Below are the code and all the weights of a small trained network. Each question names an input and a class and asks about switching units off, where a switched-off unit gives its printed mean instead of its output.

import numpy as np


def w(rows, s, z=0):
    codes = np.array(rows[::2]) - 128.0
    scale = np.full(codes.shape[1], s)
    scale[-1] = z or s
    return codes * scale


def f(y):
    return np.maximum(y, 0)


def log_softmax(a):
    a = a - a.max(-1, keepdims=True)
    return a - np.log(np.exp(a).sum(-1, keepdims=True))


def net(x, mask):
    res = np.array(x, float).reshape(1, 7) / 4 @ E
    y = f(res @ A[0][:, :-1].T + A[0][:, -1])
    res = res + np.where(mask, y, B[0][:, -1]) @ B[0][:, :-1]
    return log_softmax(res[-1] @ U[:, :-1].T + U[:, -1])


A, B = {}, {}
E = w([
[62,160,237,96,41,141],'x0',
[212,105,122,116,88,245],'x1',
[223,55,193,185,83,28],'x2',
[93,20,210,119,207,168],'x3',
[72,105,97,255,100,170],'x4',
[77,17,50,75,45,100],'x5',
[129,128,130,128,126,126],'x6',
],0.008)
A[0] = w([
[176,159,117,157,68,81,131],'N0',
[150,137,145,155,110,173,7],'N1',
[138,137,111,97,119,217,116],'N2',
[160,144,110,147,87,78,100],'N3',
[109,141,76,118,183,155,129],'N4',
[103,83,89,90,77,108,123],'N5',
[185,94,140,134,95,146,119],'N6',
[113,123,207,97,43,142,100],'N7',
[85,110,149,128,133,13,186],'N8',
[77,135,101,78,130,161,106],'N9',
[133,161,172,153,131,131,141],'N10',
[97,99,100,96,101,122,62],'N11',
[134,148,132,65,147,115,58],'N12',
[80,148,120,122,162,106,210],'N13',
[88,127,100,247,121,146,87],'N14',
[132,62,102,99,54,146,120],'N15',
[144,94,143,216,101,113,106],'N16',
[105,80,92,115,113,106,86],'N17',
[69,128,161,133,140,65,151],'N18',
[124,103,135,191,122,135,86],'N19',
[142,55,187,140,153,115,126],'N20',
[66,173,152,106,93,173,87],'N21',
[102,82,187,93,167,143,135],'N22',
[95,137,127,142,155,79,2],'N23',
[107,95,114,92,96,126,106],'N24',
[179,179,152,151,145,154,108],'N25',
[153,186,168,115,163,158,43],'N26',
[190,94,151,124,75,192,105],'N27',
[127,183,180,151,130,146,90],'N28',
[189,99,158,106,84,159,149],'N29',
[119,198,100,117,87,141,124],'N30',
[181,82,78,163,167,101,169],'N31',
[184,108,161,69,120,73,107],'N32',
[197,104,190,181,80,64,134],'N33',
[142,92,75,117,136,131,109],'N34',
[156,138,104,78,172,123,107],'N35',
[102,128,186,124,62,121,144],'N36',
[124,102,135,189,100,120,115],'N37',
[55,172,104,86,157,176,38],'N38',
[161,171,124,185,194,141,95],'N39',
[117,108,114,108,98,146,70],'N40',
[105,69,172,128,154,127,70],'N41',
[124,133,162,134,167,151,77],'N42',
[74,137,111,183,115,170,94],'N43',
[165,132,142,74,143,96,207],'N44',
[182,160,110,128,68,92,119],'N45',
[141,72,148,137,170,169,133],'N46',
],0.015,0.0051)
B[0] = w([
[33,166,57,127,105,134,211],'N0',
[122,140,173,121,117,99,152],'N1',
[159,216,175,198,86,153,191],'N2',
[49,159,73,129,88,151,189],'N3',
[161,95,72,170,65,187,187],'N4',
[106,104,172,144,207,66,200],'N5',
[152,191,193,190,132,154,184],'N6',
[221,61,44,98,68,96,214],'N7',
[182,179,208,188,114,149,232],'N8',
[104,108,143,184,194,157,183],'N9',
[154,82,154,148,188,81,179],'N10',
[98,124,160,118,187,62,166],'N11',
[127,145,196,34,159,176,162],'N12',
[163,159,149,192,87,151,187],'N13',
[160,139,206,1,137,148,210],'N14',
[102,116,183,154,182,90,206],'N15',
[129,125,143,112,187,222,194],'N16',
[110,97,145,151,153,75,175],'N17',
[193,194,128,146,70,123,197],'N18',
[139,159,135,66,135,172,164],'N19',
[31,170,38,135,97,152,202],'N20',
[197,61,55,115,98,151,191],'N21',
[24,163,88,113,70,122,202],'N22',
[188,210,218,139,57,107,154],'N23',
[66,96,156,152,192,83,171],'N24',
[108,98,154,142,141,79,194],'N25',
[86,103,167,124,200,85,184],'N26',
[171,208,187,139,71,93,200],'N27',
[106,73,123,140,183,22,186],'N28',
[167,182,170,173,114,148,200],'N29',
[12,168,75,114,102,127,191],'N30',
[211,60,66,124,34,81,208],'N31',
[133,108,167,71,208,245,210],'N32',
[128,98,75,185,204,179,251],'N33',
[150,82,129,102,114,63,169],'N34',
[170,96,144,67,100,154,171],'N35',
[198,35,83,98,79,99,200],'N36',
[153,105,158,90,185,193,173],'N37',
[148,127,97,182,137,217,203],'N38',
[103,60,136,130,165,15,200],'N39',
[116,83,165,158,159,67,151],'N40',
[51,189,56,106,100,93,179],'N41',
[68,112,115,147,151,70,163],'N42',
[126,142,176,50,140,177,184],'N43',
[147,103,161,85,123,191,201],'N44',
[28,141,104,118,78,128,205],'N45',
[65,166,63,106,70,111,188],'N46',
],0.0091,0.014)
U = w([
[98,94,160,144,182,28,93],'0',
[34,178,64,102,77,110,22],'1',
[141,121,177,4,153,184,51],'2',
[136,120,97,179,145,168,231],'3',
[184,211,183,197,68,86,1],'4',
[201,54,64,104,72,72,99],'5',
],0.016,0.0074)

Each question gives the input, the list of numbers given to net, and the class t.
The units are the neurons (one row each of A and B). Each row of codes is followed by its name. A weight is (code - 128) times the scale printed after its matrix; where a second scale follows, it is the last column's (A, B and U).
mask holds one flag per neuron, in row order. A switched-off neuron (its flag False) gives its mean, the last column of its row in B, instead of its output. The means were averaged over made-up inputs and are rounded, as every weight is.
A unit's drop is (log p(t) with every unit on - log p(t) with that unit switched off) / (log p(t) with every unit on - log p(t) with every unit switched off).
The circuit of an input: a set's keep is (log p(t) with only the set's units on - log p(t) with every unit switched off) / (log p(t) with every unit on - log p(t) with every unit switched off). Starting from the 12 units with the biggest drops (on a tie, the unit counted first), units are removed one at a time, each time the one whose removal leaves the highest keep (on an exact tie, the one counted first), for as long as the keep stays at least 0.8.
circuit, biggest first: the units of the circuit, biggest drop first
unit that matters most: the unit with the biggest drop
top k neurons: the k neurons with the biggest drops, biggest first
drop of u: that unit's drop, to one decimal
input [7,-8,8,0,-6,3,-7], class 3: top 2 neurons => [N33; N32]
input [-8,-3,-2,-6,7,7,2], class 5: top 4 neurons => [N31; N4; N26; N34]
input [-8,-6,-8,-4,0,2,6], class 3: top 3 neurons => [N38; N7; N9]
input [4,2,-7,-6,-6,0,5], class 3: circuit, biggest first => [N38]
input [6,7,4,0,-5,-4,-1], class 4: top 3 neurons => [N27; N29; N6]
input [-4,7,8,-5,-4,-2,-4], class 3: top 4 neurons => [N33; N32; N8; N0]
input [5,8,5,6,2,4,3], class 4: top 3 neurons => [N27; N29; N6]
input [8,0,5,7,2,4,-5], class 5: top 3 neurons => [N7; N36; N0]
input [-3,8,6,0,8,-1,7], class 2: top 3 neurons => [N14; N16; N37]
input [5,7,-3,6,1,-4,-6], class 4: top 2 neurons => [N2; N27]
input [4,6,6,5,-2,5,5], class 3: top 3 neurons => [N33; N32; N20]
input [-7,-7,5,-8,-7,3,-8], class 1: top 3 neurons => [N0; N3; N45]
input [5,-6,-1,-5,7,6,-3], class 2: circuit, biggest first => [N14; N43]
input [6,-8,2,-5,7,7,-4], class 4: unit that matters most => N8
input [-1,-8,5,-8,-8,-7,6], class 1: drop of N3 => 1.1
input [8,-1,2,4,6,5,-3], class 5: drop of N36 => 0.6
input [-5,-2,-5,-5,-6,2,2], class 2: drop of N12 => 0.8
